Moves between states:
* | λ ψ σ
Z697 | Z171 Z54 Z585
Z905 | Z365 Z208 Z444
Z651 | Z339 Z444 Z208
Z452 | Z407 Z805 Z469
Z636 | Z11 Z879 Z281
Z275 | Z60 Z508 Z365
Z230 | Z180 Z552 Z223
Z542 | Z619 Z274 Z176
Z60 | Z281 Z547 Z275
Z585 | Z697 Z469 Z805
Z274 | Z563 Z542 Z458
Z148 | Z208 Z365 Z508
Z223 | Z230 Z573 Z371
Z313 | Z872 Z371 Z573
Z281 | Z636 Z956 Z60
Z112 | Z835 Z206 Z171
Z682 | Z444 Z339 Z964
Z206 | Z392 Z112 Z872
Z835 | Z371 Z872 Z112
Z328 | Z879 Z11 Z180
Z339 | Z694 Z682 Z651
Z11 | Z822 Z328 Z636
Z694 | Z176 Z964 Z339
Z458 | Z274 Z619 Z847
Z822 | Z552 Z180 Z11
Z872 | Z206 Z835 Z313
Z176 | Z542 Z563 Z694
Z573 | Z313 Z223 Z552
Z365 | Z275 Z148 Z905
Z180 | Z328 Z822 Z230
Z469 | Z452 Z585 Z54
Z847 | Z458 Z159 Z407
Z444 | Z905 Z651 Z682
Z407 | Z847 Z730 Z452
Z508 | Z148 Z275 Z547
Z547 | Z508 Z60 Z956
Z392 | Z54 Z171 Z206
Z552 | Z573 Z230 Z822
Z371 | Z223 Z313 Z835
Z54 | Z469 Z697 Z392
Z619 | Z159 Z458 Z542
Z171 | Z112 Z392 Z697
Z956 | Z547 Z281 Z879
Z730 | Z805 Z407 Z159
Z879 | Z956 Z636 Z328
Z964 | Z682 Z694 Z563
Z563 | Z964 Z176 Z274
Z208 | Z651 Z905 Z148
Z159 | Z730 Z847 Z619
Z805 | Z585 Z452 Z730

In the rows, zero is written as 28.

The rows follow the links: the fewer symbols apart two states are, the more alike their rows tend to be.

Each row is also shifted at random along 4 hidden directions that mean nothing.

Each row, then its state:
[ 30  32  28  28  22  28  29  24  28  24  43  27  28  27  25  39  30  12  26  38  30  29  26  34  25  24  29  35  31  35] -> Z60
[ 24  29  25  29  29  30  24  29  26  29  20  20  27  29  31  28  23  23  35  21  24  22  32  26  38  24  29  30  20  23] -> Z208
[ 23  32  30  30  26  32  35  26  26  28  35  37  33  23  23  24  32  22  21  24  28  26  31  34  28  29  26  31  33  30] -> Z328
[ 22  21  25  28  24  31  26  28  24  33  27  30  37  22  28  30  32  30  28  35  34  31  24  24  18  29  22  33  37  28] -> Z230
[ 34  28  35  28  31  34  32  23  26  34  25  27  27  20  34  30  27  29  29  17  32  28  29  27  32  29  21  24  34  27] -> Z905
[ 31  28  31  28  27  26  33  29  26  26  36  34  25  30  24  33  36  29  25  27  32  33  30  33  25  38  26  26  34  34] -> Z54
[ 41  29  13  23  32  23  24  29  18  30  24  19  39  32  28  33  22  21  28  43  30  30  28  16  23  22  31  44  27  26] -> Z651
[ 57  30  27  27  31  16  28  29  26  23  37  32  37  32  37  27  30  25  20  34  28  27  26  27  28  30  34  36  27  27] -> Z281
[ 45  26  23  23  31  25  23  27  21  31  20  21  37  29  37  25  25  31  30  31  29  30  32  12  30  26  29  36  27  22] -> Z339
[ 47  24  29  31  31  15  30  35  25  24  34  39  37  32  35  21  34  33  20  22  26  26  28  28  30  41  30  31  28  28] -> Z452
[ 45  20  27  36  35  18  20  35  32  38  20  23  35  25  39  32  22  35  30  31  27  19  14  27  24  24  33  31  29  26] -> Z508
[ 31  30  31  25  31  33  31  26  24  32  25  31  24  28  25  25  34  36  29  18  29  34  36  24  34  39  27  24  28  28] -> Z206
[ 19  24  28  30  30  34  30  25  30  34  22  20  26  24  26  40  18  28  32  39  39  32  16  30  15  19  19  24  42  33] -> Z682
[ 37  25  20  25  28  22  17  30  30  32  24  24  34  33  33  27  26  33  28  44  26  28  23  20  23  18  40  36  23  25] -> Z822
[ 30  25  24  31  30  21  22  33  33  32  28  27  25  34  25  33  30  35  30  36  26  26  21  31  22  28  39  28  26  31] -> Z585
[ 47  37  30  22  39  19  36  30  29  16  28  31  26  42  29  20  20  33  20  36  30  37  33  25  26  27  33  26  28  30] -> Z552
[ 24  25  22  30  31  25  28  32  29  31  19  23  34  29  29  28  19  32  28  39  31  28  20  24  18  20  25  32  33  28] -> Z563
[ 29  33  24  26  26  26  24  28  30  23  33  26  29  34  29  27  26  21  27  38  24  26  29  29  30  20  37  33  21  27] -> Z11

The symbols that take the first to the second take the third to the fourth. What is the fourth?
Answer with the state's name.
[ 30  23  35  34  31  24  25  31  37  29  21  19  22  27  37  35  18  30  35  26  31  23  17  33  28  22  26  20  29  27]
: [ 33  22  31  30  25  22  27  32  28  28  34  33  29  28  30  30  37  31  28  23  28  28  26  30  26  39  28  27  29  31]
:: [ 22  27  26  28  18  31  17  27  35  30  31  25  29  26  30  28  31  23  34  30  21  21  28  29  35  21  37  31  19  23]
: Z805

[ 36  28  29  23  32  30  29  27  25  32  23  26  25  29  25  28  29  38  28  32  32  36  29  23  23  33  30  24  32  30]
: [ 24  28  27  32  31  22  31  37  31  22  28  30  32  33  30  23  21  30  25  30  26  26  23  31  25  27  26  28  27  29]
:: [ 24  31  23  34  29  26  27  30  29  33  33  27  29  29  23  35  24  18  25  32  26  20  23  37  24  19  31  33  29  33]
: Z542

[ 25  22  25  33  25  22  21  35  30  30  29  33  33  28  32  23  34  30  29  22  22  21  25  28  32  33  31  31  22  25]
: [ 18  16  31  36  23  22  19  36  37  31  25  27  30  24  35  31  28  35  33  31  27  21  15  31  24  25  28  26  28  26]
:: [ 20  30  20  31  32  24  30  34  25  25  26  28  34  31  24  24  20  27  24  33  25  26  27  26  25  23  27  34  28  29]
: Z563

[ 27  27  22  30  27  19  26  35  27  23  35  34  36  32  28  27  32  24  23  31  25  25  27  29  26  33  30  36  26  30]
: [ 32  28  28  28  32  35  30  25  22  38  18  27  32  22  30  27  25  30  30  19  29  27  31  22  33  29  24  30  32  25]
:: [ 18  20  30  28  29  25  30  32  30  23  24  22  24  30  28  34  25  35  36  34  36  34  22  28  20  32  20  24  32  30]
: Z956

[ 17  23  29  33  20  27  24  31  31  28  34  33  27  26  27  30  38  27  32  23  24  23  27  33  30  33  27  27  25  29]
: [ 31  29  31  27  29  30  34  27  24  29  32  33  23  28  23  29  36  31  28  22  30  33  36  28  30  40  25  24  30  30]
:: [ 26  27  32  29  19  36  19  23  36  40  29  33  26  20  30  26  39  35  33  24  22  25  28  29  34  27  38  25  23  24]
: Z176

[ 26  24  33  33  26  23  30  32  32  23  34  34  27  28  31  28  35  30  27  23  28  25  25  34  29  35  27  24  28  29]
: [ 31  30  27  29  37  27  34  30  26  28  21  26  32  29  28  24  18  30  24  28  32  30  27  25  25  26  25  29  33  29]
:: [ 32  32  33  21  26  35  31  21  27  24  26  26  25  28  35  23  27  28  32  24  30  33  37  22  36  31  23  25  26  23]
: Z805

[ 29  22  25  32  25  21  23  33  28  29  35  32  33  29  28  30  36  30  26  29  26  25  24  29  27  34  29  33  28  30]
: [ 31  21  29  31  26  26  27  27  27  36  29  33  37  21  31  29  32  33  25  32  33  30  20  25  19  29  23  31  39  28]
:: [ 26  25  30  33  25  29  20  30  35  36  28  28  23  28  28  32  34  36  32  30  25  24  22  34  28  27  38  22  24  29]
: Z905

[ 34  29  36  31  33  22  32  33  35  20  32  29  16  37  27  29  27  34  28  28  30  29  25  39  26  32  33  16  28  33]
: [ 32  29  28  35  30  26  29  32  30  33  30  35  32  23  29  27  28  26  23  22  24  20  24  34  29  26  31  30  30  29]
:: [ 20  32  32  23  20  41  27  17  29  27  27  27  25  24  32  24  32  26  34  23  28  31  38  25  38  28  25  25  26  23]
: Z371

[ 11  22  34  33  19  30  25  30  34  26  34  31  24  25  27  33  36  27  34  22  25  24  25  37  31  33  27  24  26  30]
: [ 22  23  32  29  32  25  30  33  31  20  24  23  20  35  28  30  24  34  34  27  32  32  25  29  26  33  23  20  28  29]
:: [ 28  26  32  26  32  26  37  32  25  19  25  28  27  32  29  24  26  34  29  23  34  35  30  25  27  38  17  24  33  28]
: Z54

[ 13  30  35  37  24  36  28  28  36  34  29  31  24  21  27  29  28  25  30  16  24  19  25  40  34  23  28  23  27  28]
: [ 22  33  26  33  27  29  34  27  28  29  39  34  31  25  20  33  29  16  20  33  29  26  25  37  21  24  28  34  36  35]
:: [ 20  24  22  24  26  29  29  28  21  29  28  29  36  26  24  28  31  28  27  33  32  34  29  21  21  31  21  35  34  28]
: Z371

[ 28  34  25  23  32  34  34  25  21  27  28  30  23  32  19  28  29  30  27  29  29  37  38  25  29  33  29  27  29  31]
: [ 38  35  30  22  36  29  32  28  28  23  22  30  23  35  29  17  23  36  26  23  26  33  36  25  35  31  31  22  24  25]
:: [ 35  27  33  31  26  27  23  29  35  35  31  33  24  27  30  28  36  36  28  28  26  27  24  33  28  29  37  22  28  29]
: Z619

[ 21  29  32  30  19  37  25  20  29  33  34  26  25  20  29  35  33  18  33  21  27  24  30  34  37  27  26  27  27  27]
: [ 39  27  28  23  25  29  25  21  28  32  32  29  32  25  32  30  32  31  26  41  34  35  26  23  20  26  30  30  35  29]
:: [ 36  30  29  27  37  17  34  37  27  18  26  27  23  40  27  25  24  33  26  27  28  31  30  29  27  36  29  24  25  30]
: Z274

[ 37  24  23  29  34  28  28  29  23  39  18  25  36  23  30  30  22  32  27  32  33  29  25  20  21  24  24  33  36  27]
: [ 42  26  27  30  27  31  25  24  24  40  26  27  36  19  35  31  33  26  31  22  28  24  28  22  32  31  28  33  30  25]
:: [ 29  26  24  24  30  31  24  26  27  34  20  24  27  31  25  30  27  38  32  37  30  36  28  21  23  26  32  29  29  29]
: Z392

[ 31  22  33  32  37  24  30  33  34  29  17  25  30  28  36  25  16  39  28  29  33  29  17  27  22  24  23  22  34  28]
: [ 25  32  33  25  21  34  30  19  32  28  38  30  23  25  26  35  33  25  27  40  34  36  26  33  21  24  30  26  35  33]
:: [ 24  31  14  29  29  24  23  35  22  31  27  27  31  36  18  31  31  27  29  34  19  25  34  25  29  29  40  37  18  29]
: Z452

[ 38  34  31  28  25  28  29  25  26  26  34  32  30  26  34  25  34  19  26  16  23  25  35  31  41  31  31  31  22  25]
: [ 23  26  33  23  20  37  26  18  32  30  30  24  25  23  31  34  30  27  34  37  35  35  26  25  25  23  25  25  34  28]
:: [  8  26  30  28  22  37  31  26  28  29  30  30  30  21  24  28  32  27  30  26  31  31  29  30  26  30  20  28  33  28]
: Z469

[ 32  27  20  30  33  19  22  35  25  31  26  26  29  37  23  31  29  32  28  35  24  26  28  25  26  29  37  33  21  30]
: [ 42  32  28  27  31  26  34  21  22  27  38  28  30  26  27  38  28  18  23  35  36  32  26  30  21  29  25  33  37  36]
:: [ 13  28  22  32  18  34  16  30  32  38  28  28  24  27  19  34  37  28  33  31  20  22  27  32  30  23  41  31  21  28]
: Z60

[ 45  30  42  24  33  31  34  23  30  20  24  28  24  28  41  18  25  35  30  17  33  34  35  23  37  33  21  18  27  23]
: [ 24  27  30  30  26  32  33  27  27  31  29  36  33  21  29  23  32  30  25  21  30  27  29  28  29  33  22  30  34  26]
:: [ 22  28  28  28  27  32  32  28  23  30  28  34  34  23  29  20  32  30  27  19  27  29  34  22  33  35  23  31  31  25]
: Z159

[ 33  19  31  26  30  26  29  30  26  29  22  30  35  25  37  23  29  39  29  25  32  32  26  19  25  37  20  26  34  26]
: [ 35  33  21  23  33  25  27  30  26  26  24  27  29  37  27  22  25  31  25  38  26  32  32  22  27  22  36  32  23  27]
:: [ 45  35  34  28  29  27  35  24  23  25  37  32  30  27  32  27  31  19  22  19  28  27  34  32  35  34  26  30  30  30]
: Z547

